Here is a tiny trained network, its code and every weight. The questions are about switching its units off for an input and a class, where a switched-off unit gives its printed mean instead of its output.

import numpy as np


def w(rows, s, z=0):
    codes = np.array(rows[::2]) - 128.0
    scale = np.full(codes.shape[1], s)
    scale[-1] = z or s
    return codes * scale


def f(y):
    return y / 2 * (1 + np.tanh(0.7978845608 * (y + 0.044715 * y**3)))


def log_softmax(a):
    a = a - a.max(-1, keepdims=True)
    return a - np.log(np.exp(a).sum(-1, keepdims=True))


def net(x, mask):
    res = np.array(x, float).reshape(1, 6) / 4 @ E
    y = f(res @ A[0][:, :-1].T + A[0][:, -1])
    res = res + np.where(mask, y, B[0][:, -1]) @ B[0][:, :-1]
    return log_softmax(res[-1] @ U[:, :-1].T + U[:, -1])


A, B = {}, {}
E = w([
[2,42,135],'x0',
[128,132,130],'x1',
[42,208,40],'x2',
[127,129,128],'x3',
[176,58,28],'x4',
[127,128,130],'x5',
],0.0073)
A[0] = w([
[86,193,200,57],'n1',
[151,97,42,109],'n2',
[90,88,133,79],'n3',
[105,162,111,193],'n4',
[89,72,144,75],'n5',
[85,166,85,67],'n6',
[147,55,213,83],'n7',
[90,106,133,67],'n8',
[183,164,114,33],'n9',
[87,71,127,91],'n10',
[87,164,88,68],'n11',
[161,87,190,60],'n12',
[150,98,173,52],'n13',
[148,72,35,52],'n14',
[134,134,140,254],'n15',
[90,93,134,78],'n16',
[157,96,165,45],'n17',
[91,163,92,89],'n18',
[141,105,141,41],'n19',
[127,145,147,249],'n20',
[95,165,194,71],'n21',
[193,170,128,11],'n22',
[255,182,120,151],'n23',
],0.013,0.0079)
B[0] = w([
[195,124,202,155],'n1',
[159,117,211,175],'n2',
[105,217,127,141],'n3',
[146,77,113,171],'n4',
[98,203,109,149],'n5',
[224,131,69,147],'n6',
[169,124,47,182],'n7',
[144,224,116,131],'n8',
[112,186,135,142],'n9',
[72,217,142,157],'n10',
[231,137,66,144],'n11',
[195,137,59,155],'n12',
[214,149,101,134],'n13',
[193,153,254,168],'n14',
[79,70,99,212],'n15',
[117,209,123,138],'n16',
[249,202,67,134],'n17',
[193,121,87,145],'n18',
[198,195,125,117],'n19',
[103,66,115,206],'n20',
[195,123,178,146],'n21',
[119,200,115,146],'n22',
[42,160,123,255],'n23',
],0.0092,0.01)
U = w([
[123,110,116,209],'0',
[207,137,42,94],'1',
[83,233,128,108],'2',
[190,124,249,100],'3',
[105,85,113,162],'4',
[114,91,114,162],'5',
[104,80,122,5],'6',
],0.013,0.018)

Each question gives the input, the list of numbers given to net, and the class t.
The units are the neurons (one row each of A and B). Each row of codes is followed by its name. A weight is (code - 128) times the scale printed after its matrix; where a second scale follows, it is the last column's (A, B and U).
mask holds one flag per neuron, in row order. A switched-off neuron (its flag False) gives its mean, the last column of its row in B, instead of its output. The means were averaged over made-up inputs and are rounded, as every weight is.
A unit's drop is (log p(t) with every unit on - log p(t) with that unit switched off) / (log p(t) with every unit on - log p(t) with every unit switched off).
The circuit of an input: a set's keep is (log p(t) with only the set's units on - log p(t) with every unit switched off) / (log p(t) with every unit on - log p(t) with every unit switched off). Starting from the 12 units with the biggest drops (on a tie, the unit counted first), units are removed one at a time, each time the one whose removal leaves the highest keep (on an exact tie, the one counted first), for as long as the keep stays at least 0.8.
circuit, biggest first: the units of the circuit, biggest drop first
most important unit: the unit with the biggest drop
top k neurons: the k neurons with the biggest drops, biggest first
drop of u: that unit's drop, to one decimal
input [-8,-2,-3,2,8,-2], class 2: most important unit => n23
input [3,-2,-4,-3,8,0], class 3: top 2 neurons => n14, n2
input [6,3,1,8,8,-7], class 3: top 3 neurons => n14, n2, n23
input [2,8,7,3,8,2], class 3: circuit, biggest first => n14, n2
input [-8,7,5,2,-7,8], class 0: top 2 neurons => n4, n20
input [8,1,7,-6,-1,3], class 2: top 2 neurons => n10, n3
input [-5,-2,-4,1,7,5], class 3: top 3 neurons => n14, n2, n7
input [-2,8,5,4,-8,-1], class 3: top 2 neurons => n1, n21
input [-8,1,-5,-2,-7,4], class 2: top 2 neurons => n23, n22
input [0,3,8,6,7,1], class 1: drop of n18 => 0.3
input [-2,-2,6,5,1,-5], class 1: drop of n11 => 0.4
input [0,0,6,7,7,-2], class 3: drop of n14 => 0.5
